Here is a tiny trained network, its code and every weight. The questions are about switching its units off for an input and a class, where a switched-off unit gives its printed mean instead of its output.

import numpy as np


def w(rows, s, z=0):
    codes = np.array(rows[::2]) - 128.0
    scale = np.full(codes.shape[1], s)
    scale[-1] = z or s
    return codes * scale


def f(y):
    return y / 2 * (1 + np.tanh(0.7978845608 * (y + 0.044715 * y**3)))


def log_softmax(a):
    a = a - a.max(-1, keepdims=True)
    return a - np.log(np.exp(a).sum(-1, keepdims=True))


def net(x, mask):
    res = np.array(x, float).reshape(1, 3) / 4 @ E
    y = f(res @ A[0][:, :-1].T + A[0][:, -1])
    res = res + np.where(mask, y, B[0][:, -1]) @ B[0][:, :-1]
    return log_softmax(res[-1] @ U[:, :-1].T + U[:, -1])


A, B = {}, {}
E = w([
[89,209,136,128,173,43,189,121],'x0',
[163,121,115,180,247,203,154,56],'x1',
[87,77,84,187,123,131,144,236],'x2',
],0.013)
A[0] = w([
[47,99,108,105,66,84,152,140,124],'N0',
[113,95,176,126,66,63,143,106,41],'N1',
[106,87,158,189,199,133,153,117,4],'N2',
[181,159,82,142,187,148,92,93,33],'N3',
[152,133,110,118,169,162,140,100,27],'N4',
[117,138,43,161,69,167,46,70,47],'N5',
[182,173,140,30,86,151,144,91,48],'N6',
[254,95,146,170,28,142,142,76,50],'N7',
[157,198,227,115,146,142,64,55,167],'N8',
[150,166,118,136,145,42,154,101,246],'N9',
[200,44,159,35,87,213,105,140,43],'N10',
[94,199,168,145,152,90,165,119,40],'N11',
[124,132,141,13,132,115,95,69,17],'N12',
[149,72,103,157,165,82,131,219,193],'N13',
[75,186,84,145,160,28,98,77,39],'N14',
[159,126,124,139,184,140,176,122,77],'N15',
[149,138,132,36,51,113,126,144,41],'N16',
],0.0096,0.0035)
B[0] = w([
[156,207,164,90,141,152,159,120,209],'N0',
[148,224,144,23,148,90,130,172,175],'N1',
[208,192,160,107,112,166,136,196,184],'N2',
[193,242,143,47,182,138,105,139,197],'N3',
[174,172,132,40,219,176,98,192,175],'N4',
[130,107,56,165,187,57,50,105,163],'N5',
[139,78,118,110,2,210,149,124,195],'N6',
[71,135,72,197,116,84,121,90,183],'N7',
[16,101,133,117,59,180,185,156,245],'N8',
[48,112,132,167,168,105,115,54,219],'N9',
[75,69,90,168,208,56,80,102,217],'N10',
[139,106,14,210,136,53,101,58,196],'N11',
[119,115,119,123,69,215,178,199,191],'N12',
[87,89,130,98,11,126,178,106,205],'N13',
[113,148,57,174,156,114,62,101,204],'N14',
[132,133,161,45,118,169,85,150,184],'N15',
[241,142,193,99,200,79,58,187,200],'N16',
],0.0084,0.012)
U = w([
[64,95,2,150,196,37,26,64,63],'0',
[199,193,207,3,180,139,34,183,2],'1',
[40,74,93,115,35,211,205,171,150],'2',
[40,72,173,113,130,123,135,90,185],'3',
],0.0078,0.0038)

Each question gives the input, the list of numbers given to net, and the class t.
The units are the neurons (one row each of A and B). Each row of codes is followed by its name. A weight is (code - 128) times the scale printed after its matrix; where a second scale follows, it is the last column's (A, B and U).
mask holds one flag per neuron, in row order. A switched-off neuron (its flag False) gives its mean, the last column of its row in B, instead of its output. The means were averaged over made-up inputs and are rounded, as every weight is.
A unit's drop is (log p(t) with every unit on - log p(t) with that unit switched off) / (log p(t) with every unit on - log p(t) with every unit switched off).
The circuit of an input: a set's keep is (log p(t) with only the set's units on - log p(t) with every unit switched off) / (log p(t) with every unit on - log p(t) with every unit switched off). Starting from the 12 units with the biggest drops (on a tie, the unit counted first), units are removed one at a time, each time the one whose removal leaves the highest keep (on an exact tie, the one counted first), for as long as the keep stays at least 0.8.
circuit, biggest first: the units of the circuit, biggest drop first
unit that matters most: the unit with the biggest drop
k most important neurons: the k neurons with the biggest drops, biggest first
drop of u: that unit's drop, to one decimal
input [-5,3,-7], class 2: circuit, biggest first	[N8]
input [3,5,-6], class 2: 2 most important neurons	[N8 N16]
input [8,-7,-5], class 0: 3 most important neurons	[N11 N14 N9]
input [-8,-7,-2], class 0: 3 most important neurons	[N10 N7 N5]
input [-4,5,3], class 1: circuit, biggest first	[N11 N8]
input [5,1,-7], class 2: 3 most important neurons	[N8 N12 N6]
input [2,-5,-7], class 2: 2 most important neurons	[N8 N6]
input [-8,-5,-7], class 0: 2 most important neurons	[N10 N5]
input [7,-2,-6], class 0: 4 most important neurons	[N11 N14 N9 N13]
input [-5,-3,-4], class 0: 2 most important neurons	[N10 N5]
input [3,4,6], class 2: 2 most important neurons	[N13 N16]
input [4,1,-7], class 2: drop of N8	0.2
input [4,6,-3], class 1: drop of N3	0.4
input [-5,-7,1], class 1: drop of N16	0.7
input [-8,-1,6], class 0: unit that matters most	N10
